Below are the code and all the weights of a small trained network. Each question names an input and a class and asks about switching units off, where a switched-off unit gives its printed mean instead of its output.

import numpy as np


def w(rows, s, z=0):
    codes = np.array(rows[::2]) - 128.0
    scale = np.full(codes.shape[1], s)
    scale[-1] = z or s
    return codes * scale


def f(y):
    return y / 2 * (1 + np.tanh(0.7978845608 * (y + 0.044715 * y**3)))


def log_softmax(a):
    a = a - a.max(-1, keepdims=True)
    return a - np.log(np.exp(a).sum(-1, keepdims=True))


def net(x, mask):
    res = np.array(x, float).reshape(1, 6) / 4 @ E
    y = f(res @ A[0][:, :-1].T + A[0][:, -1])
    res = res + np.where(mask, y, B[0][:, -1]) @ B[0][:, :-1]
    return log_softmax(res[-1] @ U[:, :-1].T + U[:, -1])


A, B = {}, {}
E = w([
[61,145,12,72],'x0',
[89,102,217,32],'x1',
[250,164,98,51],'x2',
[104,255,173,135],'x3',
[129,128,125,127],'x4',
[130,128,131,127],'x5',
],0.0067)
A[0] = w([
[104,237,152,145,155],'neuron 0',
[174,114,204,170,160],'neuron 1',
[117,220,147,136,53],'neuron 2',
[117,226,142,131,76],'neuron 3',
[49,180,42,58,153],'neuron 4',
[231,148,92,52,34],'neuron 5',
[108,231,138,129,66],'neuron 6',
[112,75,189,43,44],'neuron 7',
[84,93,184,52,95],'neuron 8',
[153,21,91,129,77],'neuron 9',
[21,96,148,192,80],'neuron 10',
[164,145,72,211,25],'neuron 11',
[110,237,151,149,114],'neuron 12',
[167,139,73,225,96],'neuron 13',
[91,118,72,96,50],'neuron 14',
[24,99,149,196,95],'neuron 15',
[95,89,194,50,90],'neuron 16',
[184,121,201,170,138],'neuron 17',
[158,144,75,197,3],'neuron 18',
[84,114,172,42,145],'neuron 19',
[156,14,89,126,68],'neuron 20',
[152,6,91,123,77],'neuron 21',
[180,107,203,166,139],'neuron 22',
[157,8,91,133,84],'neuron 23',
[62,166,35,25,112],'neuron 24',
[181,111,195,175,131],'neuron 25',
[115,234,144,134,56],'neuron 26',
[87,100,239,46,210],'neuron 27',
[198,104,212,164,18],'neuron 28',
[63,147,26,58,78],'neuron 29',
[105,81,192,45,76],'neuron 30',
[15,98,148,194,75],'neuron 31',
[181,134,88,254,103],'neuron 32',
[166,149,74,222,74],'neuron 33',
],0.007,0.0042)
B[0] = w([
[86,28,162,70,195],'neuron 0',
[113,106,104,195,179],'neuron 1',
[106,113,164,108,141],'neuron 2',
[106,81,193,94,151],'neuron 3',
[145,87,152,225,232],'neuron 4',
[230,183,223,92,177],'neuron 5',
[101,85,192,112,152],'neuron 6',
[97,202,123,136,151],'neuron 7',
[118,191,89,134,166],'neuron 8',
[87,127,188,100,165],'neuron 9',
[250,169,154,75,179],'neuron 10',
[102,181,133,113,135],'neuron 11',
[84,61,169,63,176],'neuron 12',
[74,194,100,75,160],'neuron 13',
[130,147,174,167,134],'neuron 14',
[245,168,146,56,184],'neuron 15',
[105,185,92,123,167],'neuron 16',
[123,111,112,196,171],'neuron 17',
[99,210,152,122,124],'neuron 18',
[117,179,54,154,186],'neuron 19',
[73,125,231,75,168],'neuron 20',
[81,121,210,102,175],'neuron 21',
[117,118,109,195,171],'neuron 22',
[53,118,238,60,176],'neuron 23',
[161,112,162,255,226],'neuron 24',
[109,117,114,194,165],'neuron 25',
[106,101,178,103,150],'neuron 26',
[114,146,70,126,253],'neuron 27',
[120,163,167,227,144],'neuron 28',
[139,132,186,249,200],'neuron 29',
[105,189,100,132,163],'neuron 30',
[252,163,150,73,182],'neuron 31',
[84,188,71,105,171],'neuron 32',
[85,191,112,80,152],'neuron 33',
],0.0073,0.005)
U = w([
[250,163,167,80,70],'0',
[42,81,203,80,74],'1',
[130,103,102,122,254],'2',
[123,119,140,212,38],'3',
[67,209,61,98,66],'4',
[133,92,95,109,234],'5',
],0.014,0.0096)

Each question gives the input, the list of numbers given to net, and the class t.
The units are the neurons (one row each of A and B). Each row of codes is followed by its name. A weight is (code - 128) times the scale printed after its matrix; where a second scale follows, it is the last column's (A, B and U).
mask holds one flag per neuron, in row order. A switched-off neuron (its flag False) gives its mean, the last column of its row in B, instead of its output. The means were averaged over made-up inputs and are rounded, as every weight is.
A unit's drop is (log p(t) with every unit on - log p(t) with that unit switched off) / (log p(t) with every unit on - log p(t) with every unit switched off).
The circuit of an input: a set's keep is (log p(t) with only the set's units on - log p(t) with every unit switched off) / (log p(t) with every unit on - log p(t) with every unit switched off). Starting from the 12 units with the biggest drops (on a tie, the unit counted first), units are removed one at a time, each time the one whose removal leaves the highest keep (on an exact tie, the one counted first), for as long as the keep stays at least 0.8.
circuit, biggest first: the units of the circuit, biggest drop first
unit that matters most: the unit with the biggest drop
k most important neurons: the k neurons with the biggest drops, biggest first
drop when u is switched off: that unit's drop, to one decimal
input [1,-2,-6,-7,-6,2], class 1: circuit, biggest first -> (neuron 23)
input [8,-7,-2,-7,-2,-1], class 3: 2 most important neurons -> (neuron 29; neuron 24)
input [-4,-7,-2,5,3,-6], class 4: circuit, biggest first -> (neuron 32; neuron 13)
input [-1,-6,0,-6,-5,-2], class 1: circuit, biggest first -> (neuron 23; neuron 20; neuron 21)
input [2,5,-1,4,2,4], class 4: circuit, biggest first -> (neuron 19; neuron 27)
input [7,1,-6,-2,-3,2], class 3: circuit, biggest first -> (neuron 29; neuron 24)
input [6,1,3,-4,2,2], class 3: circuit, biggest first -> (neuron 24; neuron 29; neuron 4)
input [8,-7,-4,-8,8,-1], class 1: 4 most important neurons -> (neuron 23; neuron 20; neuron 21; neuron 9)
input [0,-6,-5,1,-4,-3], class 4: 2 most important neurons -> (neuron 32; neuron 13)
input [-5,1,-1,-7,-6,-7], class 1: circuit, biggest first -> (neuron 23; neuron 20)
input [-5,-3,0,-5,2,-3], class 1: circuit, biggest first -> (neuron 23; neuron 20; neuron 21)
input [7,-4,1,-5,1,-1], class 3: 2 most important neurons -> (neuron 29; neuron 24)
input [-6,-2,5,-2,-4,7], class 2: 3 most important neurons -> (neuron 24; neuron 29; neuron 4)
input [8,5,2,8,0,-5], class 1: unit that matters most -> neuron 0
input [1,8,4,6,-7,-4], class 4: 2 most important neurons -> (neuron 19; neuron 27)
input [3,-8,4,-7,4,-6], class 4: 2 most important neurons -> (neuron 32; neuron 13)
input [7,-6,-3,2,-1,-1], class 3: drop when neuron 29 is switched off -> 0.4
input [8,0,-4,3,0,7], class 3: drop when neuron 24 is switched off -> 0.2
input [8,-3,1,-6,-7,6], class 3: drop when neuron 24 is switched off -> 0.3
input [-8,-1,-6,8,0,-5], class 1: circuit, biggest first -> (neuron 0)
